Below is a small trained network, with its code and all its weights. Each question gives an input and a target symbol and asks what happens when units are switched off, that is, made to give their printed mean instead of their output.

import numpy as np


def w(rows, s, z=0):
    codes = np.array(rows[::2]) - 128.0
    scale = np.full(codes.shape[1], s)
    scale[-1] = z or s
    return codes * scale


def norm(h):
    return h / np.sqrt((h * h).mean(-1, keepdims=True) + 1e-5)


def f(y):
    return y / 2 * (1 + np.tanh(0.7978845608 * (y + 0.044715 * y**3)))


def softmax(a):
    e = np.exp(a - a.max(-1, keepdims=True))
    return e / e.sum(-1, keepdims=True)


def log_softmax(a):
    a = a - a.max(-1, keepdims=True)
    return a - np.log(np.exp(a).sum(-1, keepdims=True))


def net(x, mask):
    ids = ['ΔΠΣΦγεθμτ'.index(c) for c in x.split()]
    T = len(ids)
    res = E[ids] + P[:T]
    q, k, v = (norm(res) @ M[0].T for M in (Q, K, V))
    z = softmax(np.where(np.tri(T) > 0, q @ k.T / 4**0.5, -1e9)) @ v
    res = res + np.where(mask[0], z, O[0][:, -1]) @ O[0][:, :-1]
    y = f(norm(res) @ A[0][:, :-1].T + A[0][:, -1])
    res = res + np.where(mask[1:9], y, B[0][:, -1]) @ B[0][:, :-1]
    return log_softmax(norm(res)[-1] @ U[:, :-1].T + U[:, -1])


Q, K, V, O, A, B = {}, {}, {}, {}, {}, {}
E = w([
[218,196,131,245,115,161,63],'Δ',
[220,19,172,90,134,102,56],'Π',
[114,122,32,102,137,85,159],'Σ',
[83,97,102,51,129,168,12],'Φ',
[89,139,237,122,64,97,139],'γ',
[109,123,137,58,244,63,96],'ε',
[217,191,42,70,113,9,17],'θ',
[105,25,116,145,162,84,132],'μ',
[173,110,197,26,36,164,50],'τ',
],0.015)
P = w([
[149,139,52,204,218,211,119],'0',
[14,141,97,225,63,1,129],'1',
[49,132,130,126,140,37,114],'2',
[86,128,143,101,181,59,72],'3',
[98,147,135,91,201,70,58],'4',
[112,157,149,89,217,78,31],'5',
[128,146,145,104,200,91,61],'6',
],0.0085)
Q[0] = w([
[143,130,84,136,166,129,105],'h0',
[102,83,129,114,99,1,93],'h0',
[116,118,150,97,184,240,199],'h0',
[86,78,113,82,148,161,204],'h0',
],0.019)
K[0] = w([
[123,112,79,92,154,100,201],'h0',
[150,164,125,225,150,205,133],'h0',
[62,128,181,49,162,5,75],'h0',
[92,148,160,167,114,64,134],'h0',
],0.017)
V[0] = w([
[9,179,114,127,215,126,88],'h0',
[90,82,177,201,141,201,172],'h0',
[149,128,218,91,207,8,131],'h0',
[153,83,47,187,163,127,181],'h0',
],0.014)
O[0] = w([
[5,138,90,127,164,105,165,117],'h0',
[138,126,252,152,203,184,109,136],'h0',
[101,73,138,198,125,30,118,12],'h0',
[194,93,66,161,210,124,142,190],'h0',
],0.012,0.011)
A[0] = w([
[109,102,88,171,189,120,146,210],'n0',
[176,61,128,163,132,109,90,52],'n1',
[105,161,91,114,133,139,79,177],'n2',
[92,65,95,129,149,178,139,133],'n3',
[167,123,104,93,129,120,97,183],'n4',
[157,170,80,131,130,100,152,219],'n5',
[96,178,99,253,90,150,103,246],'n6',
[107,112,177,122,156,141,162,251],'n7',
],0.022,0.0024)
B[0] = w([
[172,140,194,46,45,99,164,186],'n0',
[81,46,123,134,119,196,131,186],'n1',
[65,85,136,129,138,142,190,224],'n2',
[137,147,134,188,186,163,148,159],'n3',
[112,143,94,114,78,78,114,255],'n4',
[152,132,118,210,146,156,109,189],'n5',
[174,166,114,62,254,155,23,202],'n6',
[93,147,129,199,122,102,84,148],'n7',
],0.019,0.011)
U = w([
[170,150,117,108,162,175,67,234],'Δ',
[122,10,129,164,70,153,65,18],'Π',
[186,128,97,120,92,122,220,32],'Σ',
[28,121,123,119,139,172,171,116],'Φ',
[64,130,190,187,109,98,48,79],'γ',
[123,122,172,100,158,17,140,117],'ε',
[123,118,52,185,85,64,104,245],'θ',
[156,65,227,135,109,125,152,150],'μ',
[96,161,138,66,2,164,101,29],'τ',
],0.0086,0.0013)

Each question gives the input, a string of symbols that net reads in full, and the target symbol t.
The units are the heads (4 rows each of Q, K, V and O) and the neurons (one row each of A and B). Each row of codes is followed by its name. A weight is (code - 128) times the scale printed after its matrix; where a second scale follows, it is the last column's (O, A, B and U).
mask holds one flag per unit, heads first, then neurons. A switched-off unit (its flag False) gives its mean, the last column of its rows in O or B, instead of its output. The means were averaged over made-up inputs and are rounded, as every weight is.
A unit's drop is (log p(t) with every unit on - log p(t) with that unit switched off) / (log p(t) with every unit on - log p(t) with every unit switched off).
The circuit of an input: a set's keep is (log p(t) with only the set's units on - log p(t) with every unit switched off) / (log p(t) with every unit on - log p(t) with every unit switched off). Starting from all 9 units, units are removed one at a time, each time the one whose removal leaves the highest keep (on an exact tie, the one counted first), for as long as the keep stays at least 0.8.
circuit, biggest first: the units of the circuit, biggest drop first
unit that matters most: the unit with the biggest drop
k most important neurons: the k neurons with the biggest drops, biggest first
drop when u is switched off: that unit's drop, to one decimal
input Δ γ θ θ, target θ: circuit, biggest first	(n6 n5)
input Π Δ τ Δ τ θ τ, target Π: 2 most important neurons	(n1 n0)
input Π θ θ γ Σ, target Π: circuit, biggest first	(h0 n1)
input Σ Δ Φ, target Φ: 2 most important neurons	(n2 n3)
input Π Δ τ μ, target μ: circuit, biggest first	(n0 n3)
input ε τ Φ ε θ, target ε: circuit, biggest first	(h0 n0)
input Σ Φ τ, target Σ: circuit, biggest first	(h0 n0 n6)
input τ Δ Π τ Δ, target τ: circuit, biggest first	(h0)
input Π Σ μ, target Π: 2 most important neurons	(n1 n2)
input μ τ γ θ, target μ: circuit, biggest first	(h0 n0 n1)
input Φ Δ Φ γ ε γ, target γ: 3 most important neurons	(n7 n6 n0)
input Σ Π τ Π, target Σ: 3 most important neurons	(n0 n6 n3)
input μ Π τ Φ, target μ: 2 most important neurons	(n0 n6)
input Π Π Δ τ Δ, target Π: unit that matters most	h0
input μ Φ Δ τ γ, target γ: drop when n7 is switched off	0.4
input Φ γ τ, target Φ: drop when h0 is switched off	1.1
input Σ θ τ Φ μ μ Π, target Σ: drop when n5 is switched off	0.0
input ε τ Φ, target ε: drop when n1 is switched off	0.1
